Look-ups in named tables: a row name and a column name give one cell, copied from the table.

nes
cols = keditip, nikuge, taf, zaze, palaku, sur, zek, zelonos, teturaf
vos: [6.348, 20.060, 59.588, -28.742, 21.755, 47.987, -16.852, 1.746, 7.213]
fefita: [-49.735, -66.460, -3.538, 14.563, 58.278, 82.360, 9.919, -2.334, -16.886]
menir: [20.830, 18.209, 9.236, 18.285, 55.534, 1.200, -37.650, 30.510, 10.511]
gupum: [16.961, 27.531, 59.894, -20.872, 15.187, -46.816, 12.950, 31.343, 41.659]
sused: [79.240, 68.739, -33.170, -10.104, -8.585, -12.867, -13.116, 5.846, 28.642]
peb: [18.363, 36.709, 5.484, 3.137, 25.003, -35.516, -0.598, 60.797, 19.859]
pubul: [-24.362, 67.695, 26.831, -49.012, 16.547, -28.407, -13.731, 99.683, 16.446]
sokepig: [29.325, 9.208, 46.083, 38.618, 12.183, 39.396, 31.863, -1.430, 11.700]

taf of sused is -33.170
palaku of gupum is 15.187
palaku of sused is -8.585
keditip of fefita is -49.735
keditip of pubul is -24.362
nikuge of vos is 20.060
nikuge of pubul is 67.695
keditip of sokepig is 29.325
palaku of vos is 21.755
zelonos of gupum is 31.343
nikuge of sused is 68.739
keditip of menir is 20.830
nikuge of peb is 36.709
teturaf of sused is 28.642
zek of gupum is 12.950
zaze of fefita is 14.563
zelonos of pubul is 99.683
Row with the largest nikuge: sused

fikova
|  | nis | moli | kavi | bonikan |
|---|---|---|---|---|
| sek | 2.53 | 5.38 | -2.50 | -1.69 |
| rap | -4.37 | -4.33 | 4.32 | 3.36 |
| lop | 4.93 | -2.48 | -3.39 | -1.74 |
| nitu | -4.66 | -4.54 | 4.16 | 3.17 |
| kidu | -3.66 | -2.74 | 5.53 | -1.71 |
| nid | 4.21 | 0.41 | -3.52 | -6.89 |

nid, nis -> 4.21
lop, kavi -> -3.39
nid, bonikan -> -6.89
nitu, kavi -> 4.16
sek, bonikan -> -1.69
sek, moli -> 5.38
kidu, moli -> -2.74
lop, nis -> 4.93
nid, moli -> 0.41

Table didof
         lebar  girim  tazaze
rakol      0.0    0.6    -0.6
pefide     0.1    0.2     0.7
rosar     -0.2    0.3    -1.0
rem       -0.3   -0.6    -0.3
dob        0.2    0.4     0.5
besodef    0.2   -0.6     0.4

tazaze of rakol: -0.6
tazaze of pefide: 0.7
tazaze of rem: -0.3
girim of rakol: 0.6
lebar of besodef: 0.2
lebar of pefide: 0.1
girim of besodef: -0.6
girim of rem: -0.6
lebar of rakol: 0.0
lebar of dob: 0.2
lebar of rem: -0.3
tazaze of besodef: 0.4
girim of pefide: 0.2
girim of dob: 0.4
lebar of rosar: -0.2
tazaze of rosar: -1.0
Which row has the largest girim? rakol

pudesav =
|  | resesa | veves | nek | vonodes | bot | lak | pozi | zok |
|---|---|---|---|---|---|---|---|---|
| git | 49 | 39 | 50 | 54 | 67 | 54 | 52 | 54 |
| gom | 44 | 85 | 66 | 67 | 44 | 39 | 54 | 56 |
| mag | 54 | 21 | 36 | 38 | 62 | 52 | 49 | 45 |
| getat | 43 | 60 | 61 | 63 | 59 | 52 | 52 | 58 |
| rutem | 43 | 60 | 62 | 63 | 59 | 51 | 52 | 57 |
| musube | 45 | 52 | 58 | 60 | 62 | 53 | 52 | 57 |
| menorod | 53 | 26 | 40 | 43 | 66 | 53 | 51 | 48 |
| somi | 50 | 36 | 48 | 51 | 67 | 54 | 52 | 53 |
| kopepak | 44 | 54 | 59 | 61 | 62 | 53 | 52 | 57 |
| miz | 52 | 18 | 28 | 26 | 43 | 51 | 41 | 37 |

bot of somi: 67
zok of kopepak: 57
resesa of rutem: 43
vonodes of miz: 26
vonodes of menorod: 43
nek of gom: 66
vonodes of rutem: 63

getu =
|  | tek | tup |
|---|---|---|
| gokom | 297 | 313 |
| vafof | 473 | 690 |
| dudo | 471 | 678 |
| pepugu | 301 | 256 |
| nobozis | 375 | 366 |
| gube | 506 | 782 |
| nemab | 469 | 633 |
| sol | 413 | 233 |
| tilu | 485 | 637 |
| faz | 236 | 172 |
| zevamir | 394 | 544 |
| leki | 412 | 239 |

nemab, tek -> 469
nobozis, tup -> 366
sol, tup -> 233
gube, tek -> 506
pepugu, tek -> 301
gokom, tek -> 297
dudo, tup -> 678
vafof, tup -> 690
leki, tek -> 412

mig =
fields: nonogi, dedasak, lunaru, nir, sirifib, pon
kupalo: [-629, 124, 547, 75, 271, 246]
muzokam: [158, 119, 212, 188, 621, 308]
zabuv: [568, 146, -2, 18, -831, 190]

nir of zabuv = 18
pon of kupalo = 246
nir of kupalo = 75
nir of muzokam = 188
pon of zabuv = 190
nonogi of zabuv = 568
dedasak of kupalo = 124
lunaru of kupalo = 547
sirifib of zabuv = -831
lunaru of muzokam = 212
dedasak of zabuv = 146
lunaru of zabuv = -2
nonogi of kupalo = -629
nonogi of muzokam = 158
Row with the largest sirifib: muzokam

Table ped
	ziz	fel	daku	domo	botone
mitik	25.0	47.9	26.8	68.6	72.5
gova	35.8	58.6	16.8	60.5	56.9
labi	52.2	50.1	29.9	62.1	68.7
zug	47.8	49.6	14.0	57.7	67.8
miv	85.9	78.1	90.1	55.2	67.9
bogufar	41.2	49.0	28.0	65.2	70.0
tufuz	56.3	51.4	53.7	76.7	55.1

What is the fel of mitik in ped?
47.9
What is the daku of mitik in ped?
26.8
What is the ziz of zug in ped?
47.8
What is the botone of zug in ped?
67.8
What is the daku of gova in ped?
16.8
What is the domo of zug in ped?
57.7
What is the ziz of bogufar in ped?
41.2
What is the fel of zug in ped?
49.6
What is the botone of labi in ped?
68.7

